Below is a small trained network, with its code and all its weights. Each question gives an input and a class and asks what happens when units are switched off, that is, made to give their printed mean instead of their output.

import numpy as np


def w(rows, s, z=0):
    codes = np.array(rows[::2]) - 128.0
    scale = np.full(codes.shape[1], s)
    scale[-1] = z or s
    return codes * scale


def norm(h):
    return h / np.sqrt((h * h).mean(-1, keepdims=True) + 1e-5)


def f(y):
    return y / 2 * (1 + np.tanh(0.7978845608 * (y + 0.044715 * y**3)))


def log_softmax(a):
    a = a - a.max(-1, keepdims=True)
    return a - np.log(np.exp(a).sum(-1, keepdims=True))


def net(x, mask):
    res = np.array(x, float).reshape(1, 8) / 4 @ E
    u = 0
    for l in range(2):
        y = f(norm(res) @ A[l][:, :-1].T + A[l][:, -1])
        res = res + np.where(mask[u : u + 14], y, B[l][:, -1]) @ B[l][:, :-1]
        u += 14
    return log_softmax(norm(res)[-1] @ U[:, :-1].T + U[:, -1])


A, B = {}, {}
E = w([
[85,134,254,172],'x0',
[81,204,136,44],'x1',
[5,118,92,194],'x2',
[128,128,128,128],'x3',
[166,235,105,218],'x4',
[126,127,127,127],'x5',
[128,129,127,128],'x6',
[126,128,127,128],'x7',
],0.0075)
A[0] = w([
[146,190,117,178,48],'L0N0',
[72,134,178,169,140],'L0N1',
[145,188,107,190,72],'L0N2',
[140,43,90,216,23],'L0N3',
[122,57,147,93,111],'L0N4',
[73,67,125,95,2],'L0N5',
[51,124,98,158,78],'L0N6',
[196,147,165,91,126],'L0N7',
[124,141,164,140,78],'L0N8',
[112,131,188,148,35],'L0N9',
[38,205,97,64,100],'L0N10',
[88,144,88,160,76],'L0N11',
[84,117,71,144,117],'L0N12',
[120,128,3,119,108],'L0N13',
],0.016,0.0015)
B[0] = w([
[66,173,98,66,202],'L0N0',
[115,12,122,150,219],'L0N1',
[52,183,73,74,215],'L0N2',
[152,233,246,171,232],'L0N3',
[74,223,87,95,211],'L0N4',
[105,192,52,61,203],'L0N5',
[225,127,22,181,207],'L0N6',
[199,68,59,220,229],'L0N7',
[112,99,136,105,151],'L0N8',
[99,63,152,102,180],'L0N9',
[132,205,230,213,253],'L0N10',
[169,124,68,128,175],'L0N11',
[177,71,89,147,182],'L0N12',
[56,6,190,128,231],'L0N13',
],0.02,0.006)
A[1] = w([
[154,179,108,143,89],'L1N0',
[84,153,88,98,52],'L1N1',
[113,104,107,82,16],'L1N2',
[168,209,248,158,5],'L1N3',
[110,121,130,190,89],'L1N4',
[60,99,157,125,151],'L1N5',
[54,200,82,48,101],'L1N6',
[120,135,158,152,153],'L1N7',
[106,167,93,68,76],'L1N8',
[64,25,199,82,79],'L1N9',
[223,102,79,94,88],'L1N10',
[106,117,111,113,163],'L1N11',
[113,140,87,57,88],'L1N12',
[137,182,191,183,67],'L1N13',
],0.015,0.0026)
B[1] = w([
[125,88,148,105,163],'L1N0',
[138,171,131,105,176],'L1N1',
[111,134,162,123,133],'L1N2',
[134,153,255,164,213],'L1N3',
[183,148,112,89,178],'L1N4',
[150,115,137,78,179],'L1N5',
[115,203,65,75,254],'L1N6',
[128,134,147,96,155],'L1N7',
[90,148,110,93,177],'L1N8',
[81,15,107,70,193],'L1N9',
[134,129,87,219,170],'L1N10',
[141,136,136,133,146],'L1N11',
[86,160,138,122,166],'L1N12',
[121,136,191,93,201],'L1N13',
],0.029,0.0082)
U = w([
[98,247,52,97,120],'0',
[161,174,240,178,79],'1',
[185,120,53,227,255],'2',
[111,24,100,103,55],'3',
],0.014,0.0028)

Each question gives the input, the list of numbers given to net, and the class t.
The units are the neurons (one row each of A and B). Each row of codes is followed by its name. A weight is (code - 128) times the scale printed after its matrix; where a second scale follows, it is the last column's (A, B and U).
mask holds one flag per neuron, layer by layer. A switched-off neuron (its flag False) gives its mean, the last column of its row in B, instead of its output. The means were averaged over made-up inputs and are rounded, as every weight is.
A unit's drop is (log p(t) with every unit on - log p(t) with that unit switched off) / (log p(t) with every unit on - log p(t) with every unit switched off).
The circuit of an input: a set's keep is (log p(t) with only the set's units on - log p(t) with every unit switched off) / (log p(t) with every unit on - log p(t) with every unit switched off). Starting from the 12 units with the biggest drops (on a tie, the unit counted first), units are removed one at a time, each time the one whose removal leaves the highest keep (on an exact tie, the one counted first), for as long as the keep stays at least 0.8.
circuit, biggest first: the units of the circuit, biggest drop first
most important unit: the unit with the biggest drop
k most important neurons: the k neurons with the biggest drops, biggest first
top k neurons in layer l: the k neurons of layer l with the biggest drops, biggest first
input [-7,3,-4,7,3,-4,-3,1], class 3: circuit, biggest first -> [L0N13]
input [-4,-4,2,7,0,-4,6,-5], class 1: top 2 neurons in layer 0 -> [L0N3; L0N1]
input [6,6,8,7,1,5,4,1], class 2: circuit, biggest first -> [L0N1; L0N6]
input [7,-8,-3,1,-8,-6,-7,-6], class 0: top 2 neurons in layer 0 -> [L0N4; L0N10]
input [-1,-2,7,-2,-5,-2,8,-3], class 2: 2 most important neurons -> [L0N6; L0N12]
input [-4,-7,5,-1,-6,2,4,1], class 1: 2 most important neurons -> [L0N3; L0N2]
input [8,-2,-6,-3,1,2,-3,0], class 3: circuit, biggest first -> [L0N9; L1N9]
input [3,6,-5,-1,-5,6,-5,-8], class 1: top 3 neurons in layer 0 -> [L0N2; L0N0; L0N7]
input [6,5,2,-6,3,1,5,-6], class 3: 4 most important neurons -> [L0N1; L0N3; L0N9; L1N9]
input [5,8,4,7,7,5,0,1], class 1: top 3 neurons in layer 0 -> [L0N10; L0N5; L0N4]
input [2,7,-7,-7,-2,-6,4,-3], class 1: 2 most important neurons -> [L0N6; L0N1]
input [1,-7,7,-8,-6,-5,2,6], class 1: 3 most important neurons -> [L0N3; L0N2; L0N7]
input [-6,3,-5,3,-1,7,4,2], class 3: circuit, biggest first -> [L0N13; L1N9]
input [-2,8,5,-7,-3,-6,-2,-6], class 1: most important unit -> L0N10
input [0,1,-6,8,4,1,3,2], class 2: 2 most important neurons -> [L0N7; L0N4]
input [7,-5,6,8,3,7,-7,0], class 3: top 2 neurons in layer 0 -> [L0N1; L0N10]
input [-7,5,7,-4,-5,-7,4,8], class 2: 3 most important neurons -> [L0N3; L0N6; L0N12]
input [-7,5,-2,-6,4,-1,-2,-3], class 3: 2 most important neurons -> [L0N13; L0N3]
input [-6,-5,2,-2,-2,-4,1,-2], class 3: top 2 neurons in layer 0 -> [L0N13; L0N10]
input [6,8,4,3,6,7,5,2], class 1: 2 most important neurons -> [L0N10; L0N5]
input [-1,-5,8,-7,-4,-3,8,-6], class 2: circuit, biggest first -> [L0N6]
input [-2,6,8,7,-3,-1,-8,6], class 2: 3 most important neurons -> [L0N6; L0N3; L0N12]
input [8,0,7,-1,-6,-3,5,-3], class 3: top 3 neurons in layer 0 -> [L0N1; L0N7; L0N9]
input [-1,4,7,4,-4,-3,-4,6], class 2: 2 most important neurons -> [L0N6; L0N3]
input [6,8,0,8,-3,-8,5,2], class 1: 3 most important neurons -> [L0N10; L0N13; L1N3]
input [1,-1,-7,2,5,-6,0,-5], class 2: top 3 neurons in layer 0 -> [L0N7; L0N4; L0N5]
